Here is a tiny trained network, its code and every weight. The questions are about switching its units off for an input and a class, where a switched-off unit gives its printed mean instead of its output.

import numpy as np


def w(rows, s, z=0):
    codes = np.array(rows[::2]) - 128.0
    scale = np.full(codes.shape[1], s)
    scale[-1] = z or s
    return codes * scale


def f(y):
    return y / 2 * (1 + np.tanh(0.7978845608 * (y + 0.044715 * y**3)))


def log_softmax(a):
    a = a - a.max(-1, keepdims=True)
    return a - np.log(np.exp(a).sum(-1, keepdims=True))


def net(x, mask):
    res = np.array(x, float).reshape(1, 3) / 4 @ E
    y = f(res @ A[0][:, :-1].T + A[0][:, -1])
    res = res + np.where(mask, y, B[0][:, -1]) @ B[0][:, :-1]
    return log_softmax(res[-1] @ U[:, :-1].T + U[:, -1])


A, B = {}, {}
E = w([
[113,150,248,81,223,117,123,119,120,173,18,111],'x0',
[91,120,90,126,64,145,2,104,18,197,146,111],'x1',
[154,111,193,136,17,120,124,50,124,224,89,121],'x2',
],0.0053)
A[0] = w([
[124,130,125,126,121,126,125,127,126,132,130,131,97],'neuron 0',
[127,125,86,136,147,134,155,145,144,78,160,130,188],'neuron 1',
[120,127,126,122,131,132,141,135,135,120,127,127,93],'neuron 2',
[107,125,133,116,104,145,82,119,89,171,123,122,78],'neuron 3',
[108,119,125,123,142,137,147,133,142,109,128,114,111],'neuron 4',
[149,124,153,142,114,115,167,117,159,129,120,131,147],'neuron 5',
[123,131,116,129,232,128,82,132,94,117,127,122,148],'neuron 6',
[126,125,134,123,138,133,135,124,135,131,120,131,201],'neuron 7',
[116,127,115,122,156,120,137,139,131,106,132,118,102],'neuron 8',
[131,132,132,123,128,133,135,128,137,129,125,137,194],'neuron 9',
[134,126,129,136,131,126,127,130,128,127,120,124,116],'neuron 10',
[125,136,158,124,162,124,144,126,135,149,102,127,254],'neuron 11',
[133,132,128,126,142,132,132,121,131,135,124,138,204],'neuron 12',
[115,126,64,124,96,127,103,149,118,86,176,127,94],'neuron 13',
[131,128,135,124,123,119,141,126,137,126,124,131,157],'neuron 14',
[127,125,127,128,141,129,127,121,129,124,123,129,135],'neuron 15',
[115,133,141,117,208,131,84,139,101,140,105,128,141],'neuron 16',
[129,128,50,144,97,130,91,136,105,73,179,128,65],'neuron 17',
[139,127,123,141,91,120,87,115,111,154,121,133,73],'neuron 18',
[128,128,123,131,116,133,120,133,126,133,125,131,119],'neuron 19',
[128,130,127,125,136,127,127,121,129,127,130,129,139],'neuron 20',
[122,120,125,129,125,130,130,130,126,131,126,123,66],'neuron 21',
[131,129,125,133,133,134,128,127,122,130,121,136,149],'neuron 22',
[131,134,135,129,126,124,136,127,135,131,130,123,132],'neuron 23',
[127,136,117,126,146,130,141,129,136,108,131,138,185],'neuron 24',
[123,125,120,127,138,144,183,127,164,80,143,123,141],'neuron 25',
[136,123,110,129,140,119,177,130,157,73,149,126,170],'neuron 26',
[139,125,151,133,9,127,129,104,125,197,116,124,199],'neuron 27',
[123,125,87,133,1,131,77,122,102,160,157,128,185],'neuron 28',
],0.017,0.0036)
B[0] = w([
[131,127,128,125,133,126,126,111,122,135,132,136,126],'neuron 0',
[154,130,121,155,165,102,111,177,134,91,100,120,195],'neuron 1',
[143,126,129,123,161,130,135,108,100,141,128,148,128],'neuron 2',
[163,133,80,143,104,108,98,155,127,154,149,147,177],'neuron 3',
[151,123,130,129,157,128,137,131,100,153,137,152,140],'neuron 4',
[121,132,99,126,175,150,150,131,130,94,115,135,159],'neuron 5',
[81,122,142,114,163,153,89,140,155,122,92,124,179],'neuron 6',
[132,132,146,131,123,128,140,164,142,119,130,123,143],'neuron 7',
[147,136,128,128,172,126,112,124,99,168,145,147,145],'neuron 8',
[123,128,129,133,106,127,129,163,144,107,115,113,141],'neuron 9',
[131,121,128,127,151,133,136,121,111,131,137,138,127],'neuron 10',
[132,125,192,134,150,132,181,189,142,119,116,131,178],'neuron 11',
[124,129,135,136,95,125,128,178,151,116,115,108,142],'neuron 12',
[110,131,109,109,138,156,180,118,137,91,121,142,191],'neuron 13',
[127,129,127,126,145,131,139,133,124,113,122,131,136],'neuron 14',
[141,122,141,127,145,134,130,127,122,139,132,138,130],'neuron 15',
[95,121,217,130,175,111,102,71,122,100,123,83,174],'neuron 16',
[99,125,105,108,151,177,188,106,137,91,122,152,202],'neuron 17',
[160,128,96,128,113,127,118,140,113,180,150,156,162],'neuron 18',
[127,133,130,127,113,122,122,122,133,129,129,128,130],'neuron 19',
[133,125,132,128,129,130,127,134,132,130,130,129,130],'neuron 20',
[137,130,130,122,160,133,133,93,105,142,142,150,121],'neuron 21',
[126,124,129,132,113,126,123,143,137,125,124,119,131],'neuron 22',
[128,125,128,127,150,133,136,121,117,119,132,137,130],'neuron 23',
[135,126,118,139,92,113,108,184,154,116,102,110,152],'neuron 24',
[164,130,104,142,149,104,115,144,110,108,111,134,182],'neuron 25',
[167,132,112,139,140,100,100,164,131,85,104,132,190],'neuron 26',
[55,122,145,97,127,161,76,137,130,210,152,131,231],'neuron 27',
[165,129,190,150,3,79,148,55,113,126,137,61,249],'neuron 28',
],0.03,0.013)
U = w([
[246,152,106,183,178,79,169,184,146,75,85,169,187],'0',
[85,120,134,79,58,165,164,70,103,187,189,112,82],'1',
[7,94,186,62,204,205,102,159,194,135,97,130,251],'2',
[148,147,20,113,184,181,113,192,151,118,110,255,22],'3',
[173,125,158,159,97,13,6,109,60,211,176,98,94],'4',
[172,139,74,112,199,134,129,46,32,173,170,240,40],'5',
[154,131,124,144,103,116,192,62,131,70,111,90,151],'6',
],0.0048,0.0022)

Each question gives the input, the list of numbers given to net, and the class t.
The units are the neurons (one row each of A and B). Each row of codes is followed by its name. A weight is (code - 128) times the scale printed after its matrix; where a second scale follows, it is the last column's (A, B and U).
mask holds one flag per neuron, in row order. A switched-off neuron (its flag False) gives its mean, the last column of its row in B, instead of its output. The means were averaged over made-up inputs and are rounded, as every weight is.
A unit's drop is (log p(t) with every unit on - log p(t) with that unit switched off) / (log p(t) with every unit on - log p(t) with every unit switched off).
The circuit of an input: a set's keep is (log p(t) with only the set's units on - log p(t) with every unit switched off) / (log p(t) with every unit on - log p(t) with every unit switched off). Starting from the 12 units with the biggest drops (on a tie, the unit counted first), units are removed one at a time, each time the one whose removal leaves the highest keep (on an exact tie, the one counted first), for as long as the keep stays at least 0.8.
units of the circuit, in order: the units of the circuit, biggest drop first
k most important neurons: the k neurons with the biggest drops, biggest first
drop when u is switched off: that unit's drop, to one decimal
input [-8,-5,7], class 1: units of the circuit, in order	(neuron 27; neuron 28; neuron 3)
input [0,7,-3], class 1: units of the circuit, in order	(neuron 1; neuron 26)
input [0,8,-8], class 2: units of the circuit, in order	(neuron 6)
input [-4,2,-7], class 3: units of the circuit, in order	(neuron 28; neuron 16)
input [-2,-8,6], class 3: 3 most important neurons	(neuron 28; neuron 16; neuron 5)
input [-8,-2,4], class 1: 2 most important neurons	(neuron 27; neuron 28)
input [1,-4,2], class 0: 3 most important neurons	(neuron 27; neuron 28; neuron 6)
input [-4,-2,8], class 1: 2 most important neurons	(neuron 1; neuron 26)
input [-4,-3,-5], class 0: 2 most important neurons	(neuron 27; neuron 1)
input [-2,-5,3], class 0: 2 most important neurons	(neuron 27; neuron 17)
input [-6,-4,-3], class 0: 2 most important neurons	(neuron 27; neuron 1)
input [-1,3,-6], class 2: 3 most important neurons	(neuron 28; neuron 6; neuron 3)
input [-2,-3,-8], class 0: 2 most important neurons	(neuron 27; neuron 1)
input [-6,8,3], class 1: most important neuron	(neuron 17)
input [-5,-6,2], class 0: drop when neuron 27 is switched off	0.1
input [5,-4,7], class 2: drop when neuron 19 is switched off	0.0
input [1,-5,7], class 2: drop when neuron 28 is switched off	0.3
